Below is a small trained network, with its code and all its weights. Each question gives an input and a target symbol and asks what happens when units are switched off, that is, made to give their printed mean instead of their output.

import numpy as np


def w(rows, s, z=0):
    codes = np.array(rows[::2]) - 128.0
    scale = np.full(codes.shape[1], s)
    scale[-1] = z or s
    return codes * scale


def f(y):
    return y / 2 * (1 + np.tanh(0.7978845608 * (y + 0.044715 * y**3)))


def softmax(a):
    e = np.exp(a - a.max(-1, keepdims=True))
    return e / e.sum(-1, keepdims=True)


def log_softmax(a):
    a = a - a.max(-1, keepdims=True)
    return a - np.log(np.exp(a).sum(-1, keepdims=True))


def net(x, mask):
    ids = ['βεζθμπσφψω'.index(c) for c in x.split()]
    T = len(ids)
    res = E[ids] + P[:T]
    u = 0
    for l in range(2):
        r = res
        for j in range(3):
            rows = slice(4 * j, 4 * j + 4)
            q, k, v = (r @ M[l][rows].T for M in (Q, K, V))
            z = softmax(np.where(np.tri(T) > 0, q @ k.T / 4**0.5, -1e9)) @ v
            o = O[l][rows]
            res = res + np.where(mask[u + j], z, o[:, -1]) @ o[:, :-1]
        u += 3
        y = f(res @ A[l][:, :-1].T + A[l][:, -1])
        res = res + np.where(mask[u : u + 12], y, B[l][:, -1]) @ B[l][:, :-1]
        u += 12
    return log_softmax(res[-1] @ U[:, :-1].T + U[:, -1])


Q, K, V, O, A, B = {}, {}, {}, {}, {}, {}
E = w([
[81,59,208,159],'β',
[187,144,159,89],'ε',
[163,203,107,96],'ζ',
[16,94,119,125],'θ',
[129,78,77,197],'μ',
[189,115,58,157],'π',
[163,152,56,182],'σ',
[101,34,156,196],'φ',
[73,204,254,65],'ψ',
[66,132,66,17],'ω',
],0.0068)
P = w([
[65,154,144,122],'0',
[231,16,228,11],'1',
[21,73,74,128],'2',
[104,238,140,193],'3',
[207,71,195,12],'4',
[37,73,64,136],'5',
[121,216,146,211],'6',
[202,101,152,17],'7',
[42,80,57,132],'8',
[129,202,151,218],'9',
[199,125,120,1],'10',
[42,80,58,128],'11',
[133,193,160,216],'12',
],0.0049)
Q[0] = w([
[53,11,97,70],'L0H0',
[189,31,80,76],'L0H0',
[145,247,174,203],'L0H0',
[81,254,172,186],'L0H0',
[167,133,175,115],'L0H1',
[95,118,82,147],'L0H1',
[101,120,123,115],'L0H1',
[67,98,44,185],'L0H1',
[73,76,132,228],'L0H2',
[246,192,113,69],'L0H2',
[242,174,136,101],'L0H2',
[36,102,112,92],'L0H2',
],0.0074)
K[0] = w([
[26,2,22,219],'L0H0',
[225,37,34,253],'L0H0',
[156,242,252,12],'L0H0',
[67,231,220,8],'L0H0',
[76,74,96,170],'L0H1',
[188,165,148,100],'L0H1',
[122,130,156,100],'L0H1',
[222,205,172,96],'L0H1',
[109,59,118,189],'L0H2',
[230,236,171,49],'L0H2',
[234,223,178,82],'L0H2',
[34,65,78,83],'L0H2',
],0.007)
V[0] = w([
[106,3,83,170],'L0H0',
[56,197,196,35],'L0H0',
[238,84,79,219],'L0H0',
[60,5,58,208],'L0H0',
[64,123,88,133],'L0H1',
[132,72,59,185],'L0H1',
[113,101,136,140],'L0H1',
[115,113,54,189],'L0H1',
[223,205,153,134],'L0H2',
[2,83,73,118],'L0H2',
[177,150,171,72],'L0H2',
[50,44,105,96],'L0H2',
],0.0045)
O[0] = w([
[96,2,107,118,128],'L0H0',
[51,232,166,141,230],'L0H0',
[231,54,108,128,7],'L0H0',
[73,10,84,111,126],'L0H0',
[105,134,181,112,142],'L0H1',
[209,147,160,133,84],'L0H1',
[144,121,133,114,138],'L0H1',
[184,172,165,131,79],'L0H1',
[235,163,140,108,54],'L0H2',
[3,124,118,140,203],'L0H2',
[202,95,126,82,133],'L0H2',
[22,72,123,136,208],'L0H2',
],0.0044,0.0013)
A[0] = w([
[92,95,130,200,133],'L0N0',
[52,67,161,109,108],'L0N1',
[117,90,155,42,208],'L0N2',
[74,75,38,149,85],'L0N3',
[163,83,129,96,236],'L0N4',
[172,80,106,92,251],'L0N5',
[59,81,102,129,68],'L0N6',
[104,134,2,83,204],'L0N7',
[61,87,151,154,111],'L0N8',
[44,159,141,42,243],'L0N9',
[112,75,53,195,148],'L0N10',
[82,192,114,206,250],'L0N11',
],0.0087,0.0028)
B[0] = w([
[227,122,161,217,163],'L0N0',
[228,188,213,113,192],'L0N1',
[157,104,175,18,187],'L0N2',
[229,125,47,103,185],'L0N3',
[75,37,158,88,165],'L0N4',
[70,34,146,99,173],'L0N5',
[235,183,124,108,172],'L0N6',
[84,159,3,66,189],'L0N7',
[216,187,193,153,178],'L0N8',
[118,232,144,65,255],'L0N9',
[204,46,39,184,177],'L0N10',
[106,248,131,233,228],'L0N11',
],0.0054,0.005)
Q[1] = w([
[133,240,145,233],'L1H0',
[66,36,118,7],'L1H0',
[207,165,154,254],'L1H0',
[93,3,134,20],'L1H0',
[141,121,228,166],'L1H1',
[113,163,62,186],'L1H1',
[76,170,144,233],'L1H1',
[248,95,146,54],'L1H1',
[45,118,136,143],'L1H2',
[34,114,133,122],'L1H2',
[105,82,119,114],'L1H2',
[68,93,123,114],'L1H2',
],0.0059)
K[1] = w([
[98,77,67,254],'L1H0',
[104,218,212,2],'L1H0',
[217,49,83,215],'L1H0',
[160,199,232,6],'L1H0',
[177,162,177,64],'L1H1',
[114,67,48,72],'L1H1',
[126,114,110,46],'L1H1',
[202,144,151,196],'L1H1',
[58,66,167,86],'L1H2',
[71,59,171,114],'L1H2',
[174,86,127,140],'L1H2',
[146,71,153,136],'L1H2',
],0.0065)
V[1] = w([
[155,158,182,70],'L1H0',
[54,114,94,182],'L1H0',
[153,77,105,209],'L1H0',
[149,176,183,54],'L1H0',
[112,132,3,93],'L1H1',
[157,110,18,121],'L1H1',
[134,143,243,193],'L1H1',
[102,145,89,53],'L1H1',
[115,141,194,107],'L1H2',
[112,171,58,192],'L1H2',
[159,99,200,62],'L1H2',
[156,91,213,54],'L1H2',
],0.006)
O[1] = w([
[109,33,162,70,224],'L1H0',
[104,244,105,143,20],'L1H0',
[151,178,135,215,24],'L1H0',
[110,54,137,74,253],'L1H0',
[74,97,24,116,121],'L1H1',
[118,76,34,127,86],'L1H1',
[195,177,204,134,124],'L1H1',
[36,111,109,111,201],'L1H1',
[123,63,152,148,194],'L1H2',
[237,172,81,80,112],'L1H2',
[2,61,179,155,175],'L1H2',
[7,62,179,164,173],'L1H2',
],0.0052,0.0025)
A[1] = w([
[177,59,29,184,50],'L1N0',
[13,106,69,100,252],'L1N1',
[142,186,20,55,145],'L1N2',
[185,40,57,144,100],'L1N3',
[77,56,95,74,105],'L1N4',
[106,182,32,84,159],'L1N5',
[211,135,140,43,251],'L1N6',
[190,134,136,57,238],'L1N7',
[3,123,100,122,213],'L1N8',
[249,169,135,160,184],'L1N9',
[160,133,19,182,127],'L1N10',
[180,20,65,111,210],'L1N11',
],0.0066,0.0031)
B[1] = w([
[99,222,180,19,177],'L1N0',
[67,51,186,204,239],'L1N1',
[96,71,2,143,201],'L1N2',
[119,204,204,29,187],'L1N3',
[176,94,184,123,249],'L1N4',
[87,83,41,188,200],'L1N5',
[179,52,77,122,245],'L1N6',
[160,68,83,121,222],'L1N7',
[78,110,183,210,216],'L1N8',
[236,141,149,203,209],'L1N9',
[112,226,101,65,210],'L1N10',
[122,175,201,55,254],'L1N11',
],0.0061,0.0064)
U = w([
[123,51,213,142,153],'β',
[98,130,147,33,146],'ε',
[135,74,56,101,181],'ζ',
[208,173,161,100,90],'θ',
[149,214,102,68,2],'μ',
[78,180,57,100,135],'π',
[187,124,32,175,105],'σ',
[210,93,148,245,139],'φ',
[69,246,222,127,152],'ψ',
[3,77,86,212,118],'ω',
],0.0048,0.0028)

Each question gives the input, a string of symbols that net reads in full, and the target symbol t.
The units are the heads (4 rows each of Q, K, V and O) and the neurons (one row each of A and B). Each row of codes is followed by its name. A weight is (code - 128) times the scale printed after its matrix; where a second scale follows, it is the last column's (O, A, B and U).
mask holds one flag per unit, layer by layer, with each layer's heads first. A switched-off unit (its flag False) gives its mean, the last column of its rows in O or B, instead of its output. The means were averaged over made-up inputs and are rounded, as every weight is.
A unit's drop is (log p(t) with every unit on - log p(t) with that unit switched off) / (log p(t) with every unit on - log p(t) with every unit switched off).
The circuit of an input: a set's keep is (log p(t) with only the set's units on - log p(t) with every unit switched off) / (log p(t) with every unit on - log p(t) with every unit switched off). Starting from the 12 units with the biggest drops (on a tie, the unit counted first), units are removed one at a time, each time the one whose removal leaves the highest keep (on an exact tie, the one counted first), for as long as the keep stays at least 0.8.
units of the circuit, in order: the units of the circuit, biggest drop first
unit that matters most: the unit with the biggest drop
top k neurons: the k neurons with the biggest drops, biggest first
k most important neurons of layer l: the k neurons of layer l with the biggest drops, biggest first
which heads matter: for each layer, one digit per head in row order, 1 if its drop is at least 0.15 and else 0, layers parted by /
input ψ σ ψ φ, target ψ: unit that matters most => L0H0
input ζ σ μ β μ θ σ, target σ: which heads matter => 000 / 101
input φ ω ω θ ζ, target β: which heads matter => 000 / 101
input β ψ σ φ, target ψ: units of the circuit, in order => L0H0, L1N6, L0N11, L1H0
input μ ζ β ψ ω ζ μ, target ω: which heads matter => 100 / 010
input μ β π ψ π ω σ ζ ψ σ φ π, target ε: which heads matter => 100 / 100
input ε φ π θ β ε ζ ψ ζ, target ω: which heads matter => 000 / 000
input β ε φ ε β θ π σ, target β: which heads matter => 100 / 101
input ζ φ θ ψ ω β π, target ω: which heads matter => 100 / 010
input ζ ψ ω β, target ω: 4 most important neurons of layer 0 => L0N7, L0N3, L0N9, L0N2
input ψ π ω μ π β π ζ, target β: which heads matter => 000 / 100
input ψ σ ψ π ε ψ θ π μ θ ω, target β: 2 most important neurons of layer 1 => L1N1, L1N4
input ζ ε φ ε ζ θ ψ ω ζ θ, target ω: which heads matter => 100 / 010
input ω ψ π ε ε β π ψ ψ θ μ, target β: which heads matter => 000 / 100
input ω φ ω θ μ, target β: top neuron => L0N9
input θ ω ψ ψ θ θ β π ω β ω ψ ω, target ω: which heads matter => 000 / 010
input π θ ψ ζ ω, target β: which heads matter => 000 / 101
input ψ φ φ θ β ω ψ, target ω: 3 most important neurons of layer 0 => L0N7, L0N11, L0N3
input θ ψ π π ζ φ ψ ζ φ, target θ: which heads matter => 100 / 000
input θ β φ θ ψ θ ζ, target ψ: which heads matter => 100 / 010
input π β ψ ψ, target ψ: which heads matter => 000 / 000
input θ ψ π β σ, target β: unit that matters most => L1H0
input σ φ β φ ω ε β, target ω: top 2 neurons => L0N11, L0N2
input ψ ω β θ σ μ ζ ψ φ β μ, target ε: 3 most important neurons of layer 1 => L1N11, L1N3, L1N9
input ψ ζ ψ ε ε μ σ ζ φ ε ζ, target ζ: 2 most important neurons of layer 1 => L1N6, L1N7
input ψ ε ε μ ω β, target φ: 2 most important neurons of layer 0 => L0N1, L0N8
input π ε ε μ θ π μ ψ β ψ ψ ε σ, target ψ: 2 most important neurons of layer 0 => L0N3, L0N10
input ψ ψ ε β, target ψ: unit that matters most => L0H0
input ψ μ μ θ σ ω ψ ψ φ θ ψ ψ β, target ψ: 2 most important neurons of layer 0 => L0N10, L0N8
